Below are the code and all the weights of a small trained network. Each question names an input and a target symbol and asks about switching units off, where a switched-off unit gives its printed mean instead of its output.

import numpy as np


def w(rows, s, z=0):
    codes = np.array(rows[::2]) - 128.0
    scale = np.full(codes.shape[1], s)
    scale[-1] = z or s
    return codes * scale


def norm(h):
    return h / np.sqrt((h * h).mean(-1, keepdims=True) + 1e-5)


def f(y):
    return np.maximum(y, 0)


def softmax(a):
    e = np.exp(a - a.max(-1, keepdims=True))
    return e / e.sum(-1, keepdims=True)


def log_softmax(a):
    a = a - a.max(-1, keepdims=True)
    return a - np.log(np.exp(a).sum(-1, keepdims=True))


def net(x, mask):
    ids = ['ΓΞΠΦΨβδεζηθλστ'.index(c) for c in x.split()]
    T = len(ids)
    res = E[ids] + P[:T]
    r = norm(res)
    for j in range(2):
        rows = slice(2 * j, 2 * j + 2)
        q, k, v = (r @ M[0][rows].T for M in (Q, K, V))
        z = softmax(np.where(np.tri(T) > 0, q @ k.T / 2**0.5, -1e9)) @ v
        o = O[0][rows]
        res = res + np.where(mask[j], z, o[:, -1]) @ o[:, :-1]
    y = f(norm(res) @ A[0][:, :-1].T + A[0][:, -1])
    res = res + np.where(mask[2:14], y, B[0][:, -1]) @ B[0][:, :-1]
    return log_softmax(norm(res)[-1] @ U[:, :-1].T + U[:, -1])


Q, K, V, O, A, B = {}, {}, {}, {}, {}, {}
E = w([
[75,196,166,101,90],'Γ',
[99,153,128,135,96],'Ξ',
[129,147,126,157,110],'Π',
[110,143,91,7,9],'Φ',
[143,103,122,108,153],'Ψ',
[74,87,83,59,152],'β',
[79,150,154,88,93],'δ',
[159,62,99,117,102],'ε',
[83,114,86,110,151],'ζ',
[99,133,106,132,154],'η',
[138,128,150,125,164],'θ',
[170,170,74,174,132],'λ',
[164,198,131,100,69],'σ',
[133,162,124,140,81],'τ',
],0.016)
P = w([
[118,116,11,123,157],'0',
[132,113,74,155,166],'1',
[106,90,88,221,63],'2',
[141,254,74,66,78],'3',
[142,119,150,183,181],'4',
[107,54,115,191,35],'5',
[123,250,29,29,98],'6',
[149,112,148,186,181],'7',
[94,48,201,184,5],'8',
[201,215,61,17,88],'9',
],0.009)
Q[0] = w([
[162,159,220,165,32],'h1',
[140,81,165,194,254],'h1',
[161,115,141,137,201],'h2',
[74,168,29,12,78],'h2',
],0.0085)
K[0] = w([
[90,196,208,110,111],'h1',
[178,126,65,148,255],'h1',
[172,147,69,138,113],'h2',
[92,50,181,124,25],'h2',
],0.0095)
V[0] = w([
[168,143,205,166,8],'h1',
[84,93,24,178,179],'h1',
[11,148,236,114,116],'h2',
[136,254,82,88,171],'h2',
],0.0079)
O[0] = w([
[138,97,1,126,116,254],'h1',
[150,138,155,185,94,88],'h1',
[95,165,131,103,69,74],'h2',
[90,93,27,90,187,164],'h2',
],0.0099,0.0054)
A[0] = w([
[173,47,162,114,52,113],'n1',
[173,192,105,77,146,84],'n2',
[46,66,159,165,156,98],'n3',
[202,184,133,150,51,78],'n4',
[55,55,93,116,92,218],'n5',
[164,206,169,132,85,127],'n6',
[69,158,198,147,176,62],'n7',
[49,67,104,158,157,38],'n8',
[168,194,186,113,90,39],'n9',
[104,135,84,147,148,253],'n10',
[204,59,146,76,206,101],'n11',
[245,119,145,86,158,101],'n12',
],0.012,0.0063)
B[0] = w([
[40,74,59,176,144,164],'n1',
[162,152,78,115,197,184],'n2',
[150,30,124,22,87,148],'n3',
[2,2,121,160,68,182],'n4',
[140,182,220,132,102,250],'n5',
[49,30,64,106,178,165],'n6',
[204,101,44,90,107,141],'n7',
[125,19,133,211,17,148],'n8',
[11,17,145,107,110,144],'n9',
[173,154,152,148,129,255],'n10',
[23,224,179,100,101,161],'n11',
[14,198,85,99,207,156],'n12',
],0.008,0.0096)
U = w([
[93,227,134,123,100,102],'Γ',
[137,45,117,205,45,136],'Ξ',
[161,88,121,195,136,99],'Π',
[180,143,136,31,95,3],'Φ',
[97,101,193,88,189,79],'Ψ',
[145,55,174,41,138,90],'β',
[118,166,187,105,20,111],'δ',
[2,111,164,186,134,170],'ε',
[188,47,131,72,166,125],'ζ',
[194,57,135,99,188,127],'η',
[99,98,188,67,199,135],'θ',
[152,147,93,177,213,123],'λ',
[214,199,13,45,200,99],'σ',
[176,119,71,206,132,213],'τ',
],0.012,0.0067)

Each question gives the input, a string of symbols that net reads in full, and the target symbol t.
The units are the heads (2 rows each of Q, K, V and O) and the neurons (one row each of A and B). Each row of codes is followed by its name. A weight is (code - 128) times the scale printed after its matrix; where a second scale follows, it is the last column's (O, A, B and U).
mask holds one flag per unit, heads first, then neurons. A switched-off unit (its flag False) gives its mean, the last column of its rows in O or B, instead of its output. The means were averaged over made-up inputs and are rounded, as every weight is.
A unit's drop is (log p(t) with every unit on - log p(t) with that unit switched off) / (log p(t) with every unit on - log p(t) with every unit switched off).
The circuit of an input: a set's keep is (log p(t) with only the set's units on - log p(t) with every unit switched off) / (log p(t) with every unit on - log p(t) with every unit switched off). Starting from the 12 units with the biggest drops (on a tie, the unit counted first), units are removed one at a time, each time the one whose removal leaves the highest keep (on an exact tie, the one counted first), for as long as the keep stays at least 0.8.
circuit, biggest first: the units of the circuit, biggest drop first
unit that matters most: the unit with the biggest drop
k most important neurons: the k neurons with the biggest drops, biggest first
drop of u: that unit's drop, to one decimal
input Γ σ Φ σ ε, target ε: circuit, biggest first	(n11)
input σ τ τ Ξ λ σ Ξ Γ Ξ Π, target Ξ: circuit, biggest first	(h2, n4)
input σ σ τ ε Ξ σ Γ, target σ: circuit, biggest first	(h1, n4)
input τ Γ τ, target δ: circuit, biggest first	(h2, n5, n1, n6)
input σ σ θ σ Γ Ξ, target δ: circuit, biggest first	(n5, n4)
input σ σ τ σ θ, target θ: circuit, biggest first	(n11, h1, n3, n7)
input ε σ θ σ ε Γ ζ σ ε δ, target ε: circuit, biggest first	(h2, n4, n6)
input β Γ Γ σ σ σ δ, target σ: circuit, biggest first	(h1, n4)
input ε σ ε β, target ε: circuit, biggest first	(h2, h1, n4)
input σ θ λ Φ λ Γ σ δ ε Γ, target ε: circuit, biggest first	(h2, n4, n6)
input ε τ Γ σ τ, target τ: 3 most important neurons	(n8, n2, n4)
input θ δ Φ τ Γ τ τ σ β, target δ: circuit, biggest first	(n5, h2)
input ε σ σ Γ ε τ Γ Γ τ, target δ: circuit, biggest first	(n5, h1)
input σ ζ σ ε η, target η: 4 most important neurons	(n7, n3, n5, n4)
input ε σ Ψ Ξ σ σ ε σ, target σ: unit that matters most	h1
input σ σ λ ε τ Γ Γ Γ, target Γ: 2 most important neurons	(n4, n5)
input τ σ Ψ τ δ Γ Ξ Ξ, target Ξ: 2 most important neurons	(n8, n2)
input β θ θ Φ Γ Ξ, target δ: 3 most important neurons	(n5, n4, n6)
input δ σ δ ε η, target η: 2 most important neurons	(n7, n3)
input ε ε β, target Ξ: unit that matters most	n1
input β ε σ λ Ξ, target Ξ: 2 most important neurons	(n8, n3)
input σ σ τ Π, target τ: drop of n4	0.5
input Ξ σ Ξ ε, target Ξ: drop of n10	0.0
input ε τ σ ε β Γ ε Γ, target Γ: drop of n4	0.1
